Below is a small trained network, with its code and all its weights. Each question gives an input and a target symbol and asks what happens when units are switched off, that is, made to give their printed mean instead of their output.

import numpy as np


def w(rows, s, z=0):
    codes = np.array(rows[::2]) - 128.0
    scale = np.full(codes.shape[1], s)
    scale[-1] = z or s
    return codes * scale


def f(y):
    return np.maximum(y, 0)


def softmax(a):
    e = np.exp(a - a.max(-1, keepdims=True))
    return e / e.sum(-1, keepdims=True)


def log_softmax(a):
    a = a - a.max(-1, keepdims=True)
    return a - np.log(np.exp(a).sum(-1, keepdims=True))


def net(x, mask):
    ids = ['ΔΘΣΦαβεζηπψ'.index(c) for c in x.split()]
    T = len(ids)
    res = E[ids] + P[:T]
    u = 0
    for l in range(2):
        r = res
        for j in range(2):
            rows = slice(2 * j, 2 * j + 2)
            q, k, v = (r @ M[l][rows].T for M in (Q, K, V))
            z = softmax(np.where(np.tri(T) > 0, q @ k.T / 2**0.5, -1e9)) @ v
            o = O[l][rows]
            res = res + np.where(mask[u + j], z, o[:, -1]) @ o[:, :-1]
        u += 2
        y = f(res @ A[l][:, :-1].T + A[l][:, -1])
        res = res + np.where(mask[u : u + 8], y, B[l][:, -1]) @ B[l][:, :-1]
        u += 8
    return log_softmax(res[-1] @ U[:, :-1].T + U[:, -1])


Q, K, V, O, A, B = {}, {}, {}, {}, {}, {}
E = w([
[136,127,79,90,115,144,92,38,120,107,44],'Δ',
[119,158,45,18,152,165,54,141,188,166,85],'Θ',
[111,86,188,178,105,173,150,55,65,95,163],'Σ',
[166,61,120,95,59,146,137,159,169,166,140],'Φ',
[150,99,94,190,207,128,100,132,187,75,54],'α',
[86,73,149,241,149,149,167,159,155,120,183],'β',
[58,157,89,88,84,187,165,231,229,208,191],'ε',
[171,211,216,70,167,24,182,167,91,127,139],'ζ',
[2,228,85,164,183,159,87,143,102,120,170],'η',
[76,122,110,80,208,219,189,54,175,109,145],'π',
[133,116,116,151,72,134,26,173,68,109,136],'ψ',
],0.0048)
P = w([
[141,157,107,135,152,154,119,113,144,149,142],'0',
[71,107,93,102,145,101,132,109,150,70,183],'1',
[60,127,175,125,150,206,152,167,114,136,58],'2',
[146,138,108,152,195,157,113,109,118,224,141],'3',
[154,151,65,118,142,87,97,62,178,91,224],'4',
[4,112,149,92,94,172,133,150,172,10,99],'5',
[113,143,164,140,189,211,121,149,104,197,57],'6',
],0.0035)
Q[0] = w([
[146,167,209,140,151,200,168,159,79,211,2],'L0H0',
[65,135,187,73,79,128,158,177,152,7,92],'L0H0',
[114,91,30,115,88,67,90,74,179,38,247],'L0H1',
[192,132,48,193,186,109,104,82,119,254,197],'L0H1',
],0.033)
K[0] = w([
[59,97,136,77,84,83,153,157,156,4,112],'L0H0',
[166,166,95,109,134,58,118,86,162,79,216],'L0H0',
[205,164,116,172,182,150,112,87,120,238,147],'L0H1',
[75,72,107,167,122,221,103,145,115,166,57],'L0H1',
],0.037)
V[0] = w([
[125,108,116,147,209,149,165,50,133,47,96],'L0H0',
[123,61,161,109,83,154,238,122,161,170,170],'L0H0',
[159,130,102,1,118,156,99,81,141,172,79],'L0H1',
[198,49,160,124,68,98,108,62,75,95,102],'L0H1',
],0.019)
O[0] = w([
[231,178,97,116,137,127,84,70,152,66,230,206],'L0H0',
[127,116,62,115,53,144,236,191,106,30,139,84],'L0H0',
[199,153,149,113,164,254,127,173,41,120,73,150],'L0H1',
[177,85,26,137,178,86,151,118,36,195,152,1],'L0H1',
],0.0074,0.006)
A[0] = w([
[165,77,100,210,195,122,139,152,190,75,64,100],'L0N0',
[143,140,141,136,134,177,134,143,93,151,102,11],'L0N1',
[86,113,115,82,173,169,191,81,156,193,144,155],'L0N2',
[162,129,146,106,150,89,166,132,78,146,142,29],'L0N3',
[112,103,55,144,88,96,167,85,175,111,132,76],'L0N4',
[145,146,153,145,141,70,184,147,115,151,132,5],'L0N5',
[176,144,148,105,99,62,188,117,96,105,107,21],'L0N6',
[186,227,230,71,171,2,204,171,95,138,129,126],'L0N7',
],0.011,0.0023)
B[0] = w([
[183,38,165,99,150,179,165,84,200,138,126,189],'L0N0',
[86,105,97,155,221,106,102,178,107,49,107,243],'L0N1',
[117,76,135,47,129,209,109,91,118,85,202,251],'L0N2',
[146,140,178,94,76,161,141,84,155,137,136,138],'L0N3',
[78,102,70,183,235,130,80,200,136,25,90,216],'L0N4',
[140,149,159,74,144,156,68,118,104,85,144,136],'L0N5',
[73,121,189,126,153,124,121,70,119,172,124,150],'L0N6',
[27,47,180,14,253,6,190,128,63,165,144,225],'L0N7',
],0.0068,0.0023)
Q[1] = w([
[150,131,191,114,254,163,67,51,170,49,173],'L1H0',
[27,88,126,136,124,128,95,128,235,56,181],'L1H0',
[205,166,118,170,57,60,147,131,94,195,93],'L1H1',
[161,153,142,143,78,80,147,115,116,185,101],'L1H1',
],0.022)
K[1] = w([
[254,121,46,211,80,191,116,85,111,195,128],'L1H0',
[206,213,185,88,103,113,118,106,235,117,198],'L1H0',
[114,153,24,186,5,182,147,140,180,55,155],'L1H1',
[182,135,121,195,16,157,153,126,141,104,125],'L1H1',
],0.02)
V[1] = w([
[153,145,145,121,100,95,131,88,102,125,129],'L1H0',
[169,144,128,103,72,95,97,115,93,111,105],'L1H0',
[117,73,68,194,109,254,56,113,180,141,137],'L1H1',
[159,116,152,70,171,90,163,129,136,127,118],'L1H1',
],0.0068)
O[1] = w([
[152,151,140,136,70,140,110,102,111,142,112,108],'L1H0',
[111,134,108,121,47,163,76,88,112,106,121,104],'L1H0',
[26,5,103,110,203,188,92,79,121,242,168,8],'L1H1',
[180,170,183,119,71,130,129,157,132,53,140,253],'L1H1',
],0.0028,0.0054)
A[1] = w([
[150,139,97,118,155,85,85,68,114,182,232,100],'L1N0',
[176,100,3,114,156,63,162,109,103,159,174,92],'L1N1',
[232,106,84,70,53,65,50,209,197,159,62,5],'L1N2',
[224,52,210,255,46,93,112,130,88,104,100,44],'L1N3',
[213,106,83,135,184,146,141,136,46,198,166,52],'L1N4',
[109,81,58,135,143,134,210,149,46,147,79,144],'L1N5',
[132,213,104,176,51,84,78,211,58,140,150,4],'L1N6',
[102,92,124,128,165,98,136,88,91,231,126,156],'L1N7',
],0.012,0.0031)
B[1] = w([
[197,95,156,169,109,87,150,158,151,137,48,255],'L1N0',
[101,144,198,183,125,184,177,85,51,167,155,164],'L1N1',
[144,105,93,63,156,174,119,201,105,162,16,192],'L1N2',
[166,78,58,194,141,43,170,86,99,157,181,197],'L1N3',
[59,154,61,98,75,91,143,81,141,101,71,169],'L1N4',
[174,147,82,87,150,120,143,117,139,250,174,171],'L1N5',
[23,122,183,94,106,135,79,94,133,174,161,200],'L1N6',
[137,87,140,110,75,120,58,144,82,81,167,183],'L1N7',
],0.014,0.0051)
U = w([
[110,173,57,104,106,102,137,59,93,109,38,119],'Δ',
[123,142,147,107,245,226,67,195,55,143,35,55],'Θ',
[111,118,146,213,139,112,187,57,59,141,196,156],'Σ',
[143,111,81,92,135,126,175,196,146,215,154,192],'Φ',
[232,108,109,191,171,86,148,159,178,122,62,85],'α',
[76,87,36,199,187,51,132,157,176,72,197,112],'β',
[65,96,172,122,35,193,222,229,163,143,74,70],'ε',
[126,145,180,67,166,36,189,151,79,109,132,127],'ζ',
[48,195,211,130,127,112,59,22,233,219,160,82],'η',
[254,224,96,91,54,227,133,111,143,8,229,252],'π',
[104,23,132,103,84,97,40,138,45,159,161,109],'ψ',
],0.0039,0.0032)

Each question gives the input, a string of symbols that net reads in full, and the target symbol t.
The units are the heads (2 rows each of Q, K, V and O) and the neurons (one row each of A and B). Each row of codes is followed by its name. A weight is (code - 128) times the scale printed after its matrix; where a second scale follows, it is the last column's (O, A, B and U).
mask holds one flag per unit, layer by layer, with each layer's heads first. A switched-off unit (its flag False) gives its mean, the last column of its rows in O or B, instead of its output. The means were averaged over made-up inputs and are rounded, as every weight is.
A unit's drop is (log p(t) with every unit on - log p(t) with that unit switched off) / (log p(t) with every unit on - log p(t) with every unit switched off).
The circuit of an input: a set's keep is (log p(t) with only the set's units on - log p(t) with every unit switched off) / (log p(t) with every unit on - log p(t) with every unit switched off). Starting from the 12 units with the biggest drops (on a tie, the unit counted first), units are removed one at a time, each time the one whose removal leaves the highest keep (on an exact tie, the one counted first), for as long as the keep stays at least 0.8.
units of the circuit, in order: the units of the circuit, biggest drop first
k most important neurons: the k neurons with the biggest drops, biggest first
k most important neurons of layer l: the k neurons of layer l with the biggest drops, biggest first
which heads matter: for each layer, one digit per head in row order, 1 if its drop is at least 0.15 and else 0, layers parted by /
input ψ α α, target α: units of the circuit, in order => (L0H0; L1N0; L0H1; L1N6)
input ψ α η ε, target η: units of the circuit, in order => (L0H1; L0H0)
input π π β, target π: units of the circuit, in order => (L0H0)
input π Φ ψ Φ ψ ψ π, target ψ: 2 most important neurons => (L1N7; L0N2)
input ψ Θ π π Δ, target π: units of the circuit, in order => (L0H0; L0H1)
input ψ π Δ π Σ Θ Σ, target Θ: units of the circuit, in order => (L0H1; L0N1)
input Δ ζ α, target α: 2 most important neurons of layer 0 => (L0N7; L0N0)
input η π Φ, target π: which heads matter => 10 / 00
input π Θ α, target Θ: which heads matter => 01 / 01
input η ψ Δ η, target Δ: which heads matter => 01 / 00
input π Φ η β π, target β: units of the circuit, in order => (L0H1; L0N4)
input α π β Θ, target β: units of the circuit, in order => (L0H1; L0N4; L0H0)
input η α η π ψ α, target ψ: units of the circuit, in order => (L0H0; L1N7; L0H1; L1H1)
input ψ Σ ψ α Σ π, target Σ: units of the circuit, in order => (L0H1; L1N1)
input Δ η Φ, target η: which heads matter => 11 / 01
input Θ β ζ Δ η η η, target η: which heads matter => 00 / 00
input π π β η, target β: units of the circuit, in order => (L0H1; L0N4; L0H0)
input ψ ψ η, target ψ: which heads matter => 11 / 01
input Θ π η, target π: which heads matter => 10 / 00
input η ψ ψ π π Θ π, target Θ: 2 most important neurons => (L0N1; L1N3)
input Θ Σ ε ψ ζ Σ, target Σ: most important neuron of layer 1 => (L1N3)
input π ψ α, target ψ: units of the circuit, in order => (L1N7; L0H0; L0H1; L1H1)
input π ζ π α ζ β α, target β: units of the circuit, in order => (L0H1; L0N4)
input ζ η π π, target π: which heads matter => 00 / 00
